Here is a tiny trained network, its code and every weight. The questions are about switching its units off for an input and a target symbol, where a switched-off unit gives its printed mean instead of its output.

import numpy as np


def w(rows, s, z=0):
    codes = np.array(rows[::2]) - 128.0
    scale = np.full(codes.shape[1], s)
    scale[-1] = z or s
    return codes * scale


def f(y):
    return np.maximum(y, 0)


def softmax(a):
    e = np.exp(a - a.max(-1, keepdims=True))
    return e / e.sum(-1, keepdims=True)


def log_softmax(a):
    a = a - a.max(-1, keepdims=True)
    return a - np.log(np.exp(a).sum(-1, keepdims=True))


def net(x, mask):
    ids = ['βγδζξπστω'.index(c) for c in x.split()]
    T = len(ids)
    res = E[ids] + P[:T]
    r = res
    for j in range(3):
        rows = slice(3 * j, 3 * j + 3)
        q, k, v = (r @ M[0][rows].T for M in (Q, K, V))
        z = softmax(np.where(np.tri(T) > 0, q @ k.T / 3**0.5, -1e9)) @ v
        o = O[0][rows]
        res = res + np.where(mask[j], z, o[:, -1]) @ o[:, :-1]
    y = f(res @ A[0][:, :-1].T + A[0][:, -1])
    res = res + np.where(mask[3:11], y, B[0][:, -1]) @ B[0][:, :-1]
    return log_softmax(res[-1] @ U[:, :-1].T + U[:, -1])


Q, K, V, O, A, B = {}, {}, {}, {}, {}, {}
E = w([
[129,35,161,175,16,187,141,153,117,160,131],'β',
[112,166,115,132,212,78,66,65,179,142,139],'γ',
[105,110,217,115,149,111,162,102,108,134,135],'δ',
[130,84,117,124,184,170,116,205,101,183,228],'ζ',
[139,154,186,86,211,133,91,95,150,197,122],'ξ',
[161,131,120,125,62,156,132,62,95,95,112],'π',
[93,124,205,166,152,130,100,116,155,98,84],'σ',
[254,113,188,96,160,157,121,213,131,118,150],'τ',
[150,72,92,176,115,74,141,119,101,123,134],'ω',
],0.021)
P = w([
[137,5,103,98,170,105,23,93,81,118,69],'0',
[132,180,201,146,121,37,137,151,81,102,206],'1',
[141,167,93,161,191,126,225,58,115,117,149],'2',
[165,38,163,109,153,102,52,61,241,83,101],'3',
[119,178,224,120,132,85,106,119,23,94,192],'4',
[156,166,111,166,155,126,184,86,148,152,94],'5',
],0.015)
Q[0] = w([
[144,168,80,187,121,157,158,123,165,149,98],'head 0',
[145,204,89,144,117,121,144,163,103,193,111],'head 0',
[139,117,129,151,90,140,102,133,113,140,170],'head 0',
[126,82,201,103,108,126,88,92,106,128,135],'head 1',
[123,201,144,185,75,92,141,122,115,141,143],'head 1',
[106,83,116,114,110,140,172,129,174,131,81],'head 1',
[255,106,159,121,145,124,160,125,125,93,144],'head 2',
[121,140,195,119,163,150,82,123,113,109,125],'head 2',
[158,98,182,163,111,96,30,82,100,130,196],'head 2',
],0.01)
K[0] = w([
[108,205,163,202,100,104,176,126,254,187,114],'head 0',
[176,205,43,156,76,126,159,149,152,146,139],'head 0',
[104,73,72,181,89,128,100,132,118,72,113],'head 0',
[119,54,117,94,145,180,56,129,39,173,54],'head 1',
[77,146,220,106,79,104,143,119,125,154,141],'head 1',
[163,81,99,168,103,82,125,86,161,119,174],'head 1',
[225,93,154,64,116,143,108,151,70,141,102],'head 2',
[146,167,181,125,159,141,96,148,89,136,22],'head 2',
[77,78,3,124,152,88,12,130,65,206,50],'head 2',
],0.0083)
V[0] = w([
[114,87,118,61,141,42,153,137,63,130,39],'head 0',
[206,225,61,124,77,142,122,148,167,32,137],'head 0',
[128,166,181,169,68,59,175,2,56,43,70],'head 0',
[79,130,80,114,121,136,22,107,158,180,19],'head 1',
[112,121,189,73,145,134,139,174,170,140,167],'head 1',
[59,90,166,204,92,127,184,183,164,113,165],'head 1',
[71,142,237,52,134,137,87,125,120,158,67],'head 2',
[144,128,109,50,182,74,127,120,140,206,230],'head 2',
[152,115,112,53,75,243,227,132,79,212,126],'head 2',
],0.0085)
O[0] = w([
[123,115,146,97,125,92,31,45,63,98,91,196],'head 0',
[140,93,127,128,70,39,141,128,210,200,189,3],'head 0',
[147,134,214,116,175,107,159,93,149,93,176,111],'head 0',
[114,143,55,109,171,95,135,218,115,146,214,140],'head 1',
[75,110,218,151,108,112,99,149,164,107,120,136],'head 1',
[74,144,160,39,98,212,139,127,103,187,89,71],'head 1',
[93,134,252,153,131,63,106,179,168,183,136,181],'head 2',
[149,202,120,158,69,101,132,122,123,57,79,125],'head 2',
[86,94,102,177,123,209,71,119,189,70,180,93],'head 2',
],0.011,0.012)
A[0] = w([
[147,59,111,89,144,85,129,165,181,184,60,27],'neuron 0',
[5,155,131,181,70,97,129,69,166,160,128,151],'neuron 1',
[117,2,28,21,208,144,154,106,153,83,87,244],'neuron 2',
[110,61,135,81,151,138,95,91,186,67,63,88],'neuron 3',
[122,65,35,111,117,158,47,138,171,100,35,90],'neuron 4',
[178,51,103,136,142,157,30,138,140,66,174,197],'neuron 5',
[92,173,175,181,194,162,210,134,79,117,102,254],'neuron 6',
[47,139,50,100,87,193,171,147,207,200,121,16],'neuron 7',
],0.0082,0.0016)
B[0] = w([
[38,118,177,215,131,242,226,102,123,52,154,147],'neuron 0',
[105,164,79,167,73,163,84,109,147,157,170,151],'neuron 1',
[107,176,145,135,126,132,208,182,204,154,51,206],'neuron 2',
[144,147,51,29,152,111,94,165,31,158,202,197],'neuron 3',
[137,86,152,40,73,177,136,142,207,72,205,196],'neuron 4',
[111,102,131,210,98,121,86,132,125,194,136,253],'neuron 5',
[198,119,99,152,116,170,168,128,172,163,159,253],'neuron 6',
[127,82,187,72,159,14,148,169,124,104,2,137],'neuron 7',
],0.01,0.017)
U = w([
[187,133,1,224,134,177,161,86,109,197,182,181],'β',
[224,95,113,105,110,100,154,127,169,149,65,250],'γ',
[98,86,244,123,173,134,134,109,157,29,63,240],'δ',
[132,150,111,119,115,142,147,158,106,67,139,55],'ζ',
[116,157,74,171,126,99,188,173,79,77,186,105],'ξ',
[123,36,139,140,130,88,119,90,133,110,201,34],'π',
[121,124,128,82,109,89,158,174,114,196,182,23],'σ',
[85,114,142,187,113,109,80,114,107,113,36,253],'τ',
[160,79,110,93,150,127,100,101,77,125,102,12],'ω',
],0.0065,0.0023)

Each question gives the input, a string of symbols that net reads in full, and the target symbol t.
The units are the heads (3 rows each of Q, K, V and O) and the neurons (one row each of A and B). Each row of codes is followed by its name. A weight is (code - 128) times the scale printed after its matrix; where a second scale follows, it is the last column's (O, A, B and U).
mask holds one flag per unit, heads first, then neurons. A switched-off unit (its flag False) gives its mean, the last column of its rows in O or B, instead of its output. The means were averaged over made-up inputs and are rounded, as every weight is.
A unit's drop is (log p(t) with every unit on - log p(t) with that unit switched off) / (log p(t) with every unit on - log p(t) with every unit switched off).
most important unit: the unit with the biggest drop
k most important neurons: the k neurons with the biggest drops, biggest first
which heads matter: for each layer, one digit per head in row order, 1 if its drop is at least 0.15 and else 0, layers parted by /
input γ τ τ δ, target ξ: most important unit => head 1
input ξ σ σ, target γ: which heads matter => 001
input π γ π γ τ, target π: which heads matter => 100
input β γ β τ β β, target δ: 2 most important neurons => [neuron 7; neuron 3]
input δ β β γ ξ, target δ: which heads matter => 101
input ω ω σ β δ, target ω: which heads matter => 100
input ω δ ζ ξ, target γ: which heads matter => 011
input ξ γ ω σ π, target ξ: which heads matter => 011
input τ δ γ τ σ, target τ: which heads matter => 100
input ξ γ π ξ, target τ: 2 most important neurons => [neuron 4; neuron 3]
input σ σ σ σ τ, target σ: which heads matter => 011
input γ γ τ ξ ξ, target γ: which heads matter => 001
input ω τ τ, target γ: which heads matter => 111
input β β π τ, target σ: which heads matter => 001
input σ β δ τ π δ, target γ: 2 most important neurons => [neuron 6; neuron 5]
input π τ τ σ, target β: which heads matter => 010
input δ γ β σ, target ω: most important unit => neuron 3
input β σ ξ δ, target σ: 2 most important neurons => [neuron 3; neuron 2]
input ξ σ τ τ, target τ: which heads matter => 111
input β τ γ β β, target β: which heads matter => 101
input ζ δ ξ σ, target ζ: 2 most important neurons => [neuron 4; neuron 3]
input β ζ π τ τ τ, target δ: most important unit => head 0
input σ β τ τ, target δ: 2 most important neurons => [neuron 0; neuron 3]
input τ π ζ β, target π: 3 most important neurons => [neuron 4; neuron 6; neuron 2]
input π ω σ π, target β: 2 most important neurons => [neuron 5; neuron 4]
input τ β ω σ, target π: 2 most important neurons => [neuron 4; neuron 3]
input π τ ξ β β β, target γ: most important unit => neuron 7
input β π τ β, target σ: 4 most important neurons => [neuron 3; neuron 2; neuron 4; neuron 5]
